Below is a small trained network, with its code and all its weights. Each question gives an input and a class and asks what happens when units are switched off, that is, made to give their printed mean instead of their output.

import numpy as np


def w(rows, s, z=0):
    codes = np.array(rows[::2]) - 128.0
    scale = np.full(codes.shape[1], s)
    scale[-1] = z or s
    return codes * scale


def f(y):
    return np.maximum(y, 0)


def log_softmax(a):
    a = a - a.max(-1, keepdims=True)
    return a - np.log(np.exp(a).sum(-1, keepdims=True))


def net(x, mask):
    res = np.array(x, float).reshape(1, 8) / 4 @ E
    y = f(res @ A[0][:, :-1].T + A[0][:, -1])
    res = res + np.where(mask, y, B[0][:, -1]) @ B[0][:, :-1]
    return log_softmax(res[-1] @ U[:, :-1].T + U[:, -1])


A, B = {}, {}
E = w([
[132,137,130,127],'x0',
[131,133,129,127],'x1',
[101,125,222,88],'x2',
[119,116,96,2],'x3',
[128,129,128,128],'x4',
[124,119,126,129],'x5',
[238,69,157,105],'x6',
[130,132,129,128],'x7',
],0.015)
A[0] = w([
[91,106,234,114,201],'N0',
[194,93,142,120,153],'N1',
[227,73,158,127,102],'N2',
[190,115,25,162,193],'N3',
[119,151,72,6,139],'N4',
[210,80,104,13,24],'N5',
[90,121,241,102,122],'N6',
[99,123,195,84,40],'N7',
[229,78,132,58,1],'N8',
],0.015,0.005)
B[0] = w([
[91,204,180,113,213],'N0',
[204,101,155,165,186],'N1',
[231,67,179,137,208],'N2',
[111,82,49,206,219],'N3',
[23,27,77,35,251],'N4',
[84,255,74,160,230],'N5',
[149,135,199,17,210],'N6',
[165,121,137,26,181],'N7',
[115,199,178,211,210],'N8',
],0.022,0.018)
U = w([
[74,172,107,212,254],'0',
[105,249,207,95,149],'1',
[213,60,124,169,75],'2',
[215,116,248,81,94],'3',
[95,56,84,107,114],'4',
[124,110,163,14,52],'5',
],0.011,0.0066)

Each question gives the input, the list of numbers given to net, and the class t.
The units are the neurons (one row each of A and B). Each row of codes is followed by its name. A weight is (code - 128) times the scale printed after its matrix; where a second scale follows, it is the last column's (A, B and U).
mask holds one flag per neuron, in row order. A switched-off neuron (its flag False) gives its mean, the last column of its row in B, instead of its output. The means were averaged over made-up inputs and are rounded, as every weight is.
A unit's drop is (log p(t) with every unit on - log p(t) with that unit switched off) / (log p(t) with every unit on - log p(t) with every unit switched off).
The circuit of an input: a set's keep is (log p(t) with only the set's units on - log p(t) with every unit switched off) / (log p(t) with every unit on - log p(t) with every unit switched off). Starting from all 9 units, units are removed one at a time, each time the one whose removal leaves the highest keep (on an exact tie, the one counted first), for as long as the keep stays at least 0.8.
units of the circuit, in order: the units of the circuit, biggest drop first
k most important neurons: the k neurons with the biggest drops, biggest first
drop when u is switched off: that unit's drop, to one decimal
input [-6,-5,2,0,-8,-7,4,1], class 3: units of the circuit, in order	[N2]
input [-2,4,1,3,7,-4,1,-6], class 1: 2 most important neurons	[N3; N5]
input [-7,8,0,8,-6,5,3,-8], class 0: units of the circuit, in order	[N5; N6]
input [8,4,1,4,-5,-6,1,-5], class 1: 3 most important neurons	[N5; N3; N8]
input [1,-6,0,4,8,-3,0,-5], class 4: 2 most important neurons	[N4; N6]
input [7,-4,-7,0,-2,2,7,-7], class 2: 3 most important neurons	[N2; N1; N0]
input [1,-2,3,0,4,-6,3,5], class 3: 2 most important neurons	[N2; N1]
input [4,4,-4,-1,-1,-3,-2,-5], class 0: 2 most important neurons	[N4; N2]
input [8,4,-4,0,3,-8,8,8], class 2: 2 most important neurons	[N2; N1]
input [3,-7,-1,1,0,5,-2,-2], class 4: 3 most important neurons	[N5; N8; N6]
input [7,-8,3,1,-1,-3,4,7], class 1: 3 most important neurons	[N5; N8; N0]
input [-1,6,3,0,1,-1,6,5], class 3: 3 most important neurons	[N2; N1; N6]
input [-1,4,0,0,2,7,-3,2], class 0: 3 most important neurons	[N4; N6; N2]
input [8,-1,6,2,6,8,2,-7], class 1: units of the circuit, in order	[N0]
input [-7,-5,3,6,-1,0,4,-8], class 1: 2 most important neurons	[N5; N8]
input [7,2,-1,4,-1,3,-1,0], class 4: 2 most important neurons	[N6; N4]
input [7,6,-3,6,0,-4,-1,4], class 4: drop when N4 is switched off	2.4
input [0,-4,-2,2,-2,8,4,5], class 0: drop when N5 is switched off	0.6
input [-3,6,5,2,-3,-7,4,3], class 1: drop when N5 is switched off	3.0
input [-7,6,-2,7,6,-3,-3,0], class 4: units of the circuit, in order	[N4]
